Below are the code and all the weights of a small trained network. Each question names an input and a class and asks about switching units off, where a switched-off unit gives its printed mean instead of its output.

import numpy as np


def w(rows, s, z=0):
    codes = np.array(rows[::2]) - 128.0
    scale = np.full(codes.shape[1], s)
    scale[-1] = z or s
    return codes * scale


def norm(h):
    return h / np.sqrt((h * h).mean(-1, keepdims=True) + 1e-5)


def f(y):
    return np.maximum(y, 0)


def log_softmax(a):
    a = a - a.max(-1, keepdims=True)
    return a - np.log(np.exp(a).sum(-1, keepdims=True))


def net(x, mask):
    res = np.array(x, float).reshape(1, 2) / 4 @ E
    u = 0
    for l in range(3):
        y = f(norm(res) @ A[l][:, :-1].T + A[l][:, -1])
        res = res + np.where(mask[u : u + 6], y, B[l][:, -1]) @ B[l][:, :-1]
        u += 6
    return log_softmax(norm(res)[-1] @ U[:, :-1].T + U[:, -1])


A, B = {}, {}
E = w([
[252,133,131,22,241,7,27],'x0',
[219,148,208,105,141,160,38],'x1',
],0.00037)
A[0] = w([
[117,169,158,141,109,146,130,237],'0.n1',
[167,118,114,52,188,92,90,122],'0.n2',
[81,152,125,146,121,146,159,94],'0.n3',
[211,101,159,120,130,155,6,91],'0.n4',
[109,156,143,160,100,158,134,1],'0.n5',
[110,82,89,116,148,59,144,133],'0.n6',
],0.0018,0.00031)
B[0] = w([
[127,98,102,111,122,133,128,174],'0.n1',
[199,178,240,81,140,173,254,240],'0.n2',
[145,84,120,148,139,140,108,185],'0.n3',
[179,185,148,78,178,26,109,248],'0.n4',
[124,95,110,116,124,152,156,172],'0.n5',
[170,138,138,134,146,124,48,186],'0.n6',
],0.0019,0.0017)
A[1] = w([
[144,161,205,163,88,167,109,253],'1.n1',
[110,150,91,130,166,6,131,146],'1.n2',
[129,127,120,167,153,120,69,180],'1.n3',
[86,145,114,118,139,59,177,139],'1.n4',
[128,116,103,96,135,105,119,217],'1.n5',
[223,203,143,42,167,104,141,137],'1.n6',
],0.0019,0.00043)
B[1] = w([
[139,143,96,120,133,55,104,166],'1.n1',
[118,122,107,166,153,69,70,169],'1.n2',
[101,126,103,148,137,92,161,135],'1.n3',
[174,140,155,130,164,103,73,147],'1.n4',
[116,127,105,124,136,138,105,147],'1.n5',
[168,182,208,87,158,100,251,254],'1.n6',
],0.002,0.0029)
A[2] = w([
[195,240,201,74,151,118,124,254],'2.n1',
[85,122,63,85,160,163,102,166],'2.n2',
[61,95,111,128,132,203,250,71],'2.n3',
[172,172,226,132,117,147,106,161],'2.n4',
[167,163,231,129,125,147,100,172],'2.n5',
[177,218,199,86,142,108,117,181],'2.n6',
],0.0016,0.00048)
B[2] = w([
[173,99,201,94,178,55,253,253],'2.n1',
[93,152,167,105,140,154,104,142],'2.n2',
[145,28,178,185,63,166,216,185],'2.n3',
[166,171,108,84,133,107,100,185],'2.n4',
[178,174,116,71,127,92,102,185],'2.n5',
[150,101,193,109,167,70,230,227],'2.n6',
],0.0019,0.0026)
U = w([
[54,204,152,63,164,201,54,75],'0',
[49,9,126,236,15,251,246,202],'1',
[98,206,75,80,151,194,75,1],'2',
[100,208,77,85,154,197,74,2],'3',
[43,124,13,206,228,20,12,153],'4',
[169,205,110,79,66,178,45,87],'5',
[238,226,249,2,243,12,253,213],'6',
],0.0059,0.0066)

Each question gives the input, the list of numbers given to net, and the class t.
The units are the neurons (one row each of A and B). Each row of codes is followed by its name. A weight is (code - 128) times the scale printed after its matrix; where a second scale follows, it is the last column's (A, B and U).
mask holds one flag per neuron, layer by layer. A switched-off neuron (its flag False) gives its mean, the last column of its row in B, instead of its output. The means were averaged over made-up inputs and are rounded, as every weight is.
A unit's drop is (log p(t) with every unit on - log p(t) with that unit switched off) / (log p(t) with every unit on - log p(t) with every unit switched off).
unit that matters most: the unit with the biggest drop
k most important neurons: the k neurons with the biggest drops, biggest first
top k neurons in layer l: the k neurons of layer l with the biggest drops, biggest first
drop of u: that unit's drop, to one decimal
input [0,0], class 0: top 2 neurons in layer 1 => (1.n6, 1.n4)
input [-1,-7], class 4: top 2 neurons in layer 2 => (2.n1, 2.n3)
input [0,-3], class 4: 4 most important neurons => (0.n2, 1.n6, 0.n4, 2.n1)
input [-1,-2], class 1: unit that matters most => 0.n4
input [-1,-5], class 1: 2 most important neurons => (0.n4, 0.n3)
input [2,-7], class 4: 3 most important neurons => (0.n2, 0.n4, 1.n6)
input [-5,6], class 5: 3 most important neurons => (1.n6, 0.n2, 0.n4)
input [0,-5], class 4: 2 most important neurons => (0.n2, 1.n6)
input [-4,2], class 1: drop of 1.n6 => 0.1
input [-8,6], class 1: drop of 1.n6 => 0.1
input [-8,0], class 1: drop of 0.n1 => 0.0
input [-1,-6], class 4: drop of 2.n3 => 0.2
